Each row has a class, written as a number after it.
[  0   4  -5  -3  -2   5   4   6   5  12  -1   0   1  -5  -3  -3 -11   3
   1   0   0  -4   4  -2   6   1   8   3   1   3 -12   6  -2   1   2  -2
   2  -2  -2   2  -6  -3  10  12   0   4   6  -2  -5   5  -4  -5   3  18
  -1   6  10  -3 -11   8  -9   5   1   5 -11   6   3  -1  -6  -7  -7  -5
  -5   0  -2 -12   6  -2   0 -13 -10 -13   1   4]	0
[  1   2 -18 -11  -2  -1   9  -3   2   5   6  -4   4  -9   2  -6  -9   5
  -1   9   5  -3 -16   8   3  13  23  13   8   3  -8  10   6   4   7 -22
   4  -4   2   3   0   2   1   1 -11   7   5  -5   7  -8  10  -3  10  21
   1  14  21   1 -14  14   0   7   6   2 -16  11   7  -4   4 -10 -27   2
  -8  10  -9 -10   8  -9 -11 -10 -12   4   9  -4]	0
[ -2   0 -11  -7   1  -1   4   5   2   9   6   2   3  -7  -4   1  -9  13
  -1   2   4  -4  -4   4   5   3  19  10   8   8  -6   9   5  -1   6  -8
   4  -1  -3   1   3   2  -1  11  -5   5  -2  -4   3   2  -2   0   2  14
   0   0   9  -5 -12  11   1  27   3  -4  -2   9   3  -3   6  -6 -17   4
  -5   5  -3 -12   5  -1  -2  -4  -7   7   6  -4]	1
[ -5   8 -13  -3  -3  -4   2   5  -9   7   7  -1  -7  -2  -6   6  -1   5
   5   2   5   3   2   4   4   9  14   6  11   6   0   1  12 -10  19  -6
   0  -1  -5   1   3  -4  11   0  -5   3  -4  -2  -1   8   6  -1   8  10
   1   0  11   6  -9   8   2   7   0  -9  -4   7   1  -3   4  -7  -6   8
  -5  -3   1  -8   4  -8   7  -5 -21   0   4  -2]	1
[  6   0  -9  -8   7   8   6   0   2   6   6  -3   3 -11   2 -15   0   9
  -2   0  -5  -5  -5   7   4   8   5  15   6   1 -10   5 -10   5   2  -9
   7  -5   6   1 -10   2  -3  12  -7   8  11  -5  -1   0  -8  -7   7  21
 -10  12  13  -1   0  12   1   9   6   5 -19  10   7  -4  -2  -1 -13  -7
  -3   1  -6 -13   3  -7 -10 -16  -3  -7  10   0]	0
[  6   5   0  -4   4   4  14   3   4   7   2  -2   1  -1   5  -5 -10  10
  -3  -2  -7 -11   3  -3  -2   2  -4   1  -2   4 -11   7  -2   0   2   0
   6  11  -6   1   1   8   3  11  -3   4  10  -2  -9   1   0 -10   5   2
  -2   6   8   2   4   6  -5   4   5   5 -14   7   3  -2  -8  -4  -1  -7
  -5  -2   3 -15   5  -2  -6  -9  -2 -12  -1   0]	0
[ -2   1 -12  -5  -2  -1   4   8  -1   5   9   2   6  -5  -2   4  -5   7
   1   4  13  -7   1  -2  -2  11  21   6  13   2   2   7   6   1   7  -8
   1  -1  -3   2  -2  -4   5   3  -4   8   0   9   1   2   5  -1  11  18
  -1  -1  12  -3 -10   9   2  13   2  -4 -11  10  -1  -2   5  -8 -18   5
  -6   2  -3 -11   9  -3   1  -6 -19   4   2  -5]	1
[  2   1 -15 -10  -2   2   4   6   2  12   7  -3   7  -4  -3   0 -12  19
   5   4   7 -12  -3   4  10  11  14   8   9   8  -7   8  -1   0   3 -11
   4  -4  -2   5  -5  -7  -2  12  -6   9  -6  -5  -7   3   6   1  11  26
  -3   2  11   0  -8   9  -2  15   6   3 -13  18   3  -5   3 -11 -18   5
  -9   1  -5 -16   7   0  -2 -17 -17  -6   2   6]	0
[  3   6 -12 -12   2   5  17   9   7  15  18  -4   1  -5   6  -3 -19  24
  -2   0  -1 -10   5   3   2  11  15   8   9   1 -14  14   2   2   2  -9
   8  -8   3   2 -14  -2   6  18 -12  13  14  -7 -12  14   3 -17  13  33
  -5   4  15   5 -20  14  -9  12   5   8 -26  18   7  -3  -4 -12 -17  -4
  -7  -2  -2 -17  11  -2  -2 -25 -19  -8   2   0]	0
[ -2   1 -20  -6  -1  -3   0   1   2   3   9  -2   6 -11  -7  -2  -8  11
  -1   3  12   2  -4   5  -1   8  18  11  11   0   8   7   6   4   9 -11
  -2  -4  -2   3   2  -7  -9   2  -8  10  -4  -3   5  -3   6   4  10  13
   2   5  20  -5 -13  10   1   7  -3  -2  -8   8   4  -1  11  -1 -20   4
  -5  -2  -6  -6   6  -6  -4  -6 -16   2  10   3]	1
[ -4   0 -16 -10  -8  -3   3   4  -3   8   9   1   4  -5  -8   3  -4   6
   0   7  11   3  -4   8  -2   5  20  -3  10   2   4   4   6   2   9 -11
  -1  -1  -5  -2   4   1   7   2  -5   5   4  -7   6   0   8  -1  10  15
   1  -2  12  -1 -12   7   7  10   1  -6   2   8   1  -2  12  -2 -17   7
  -8   3   0 -11   2  -7   0  -6  -9   8  12   3]	1
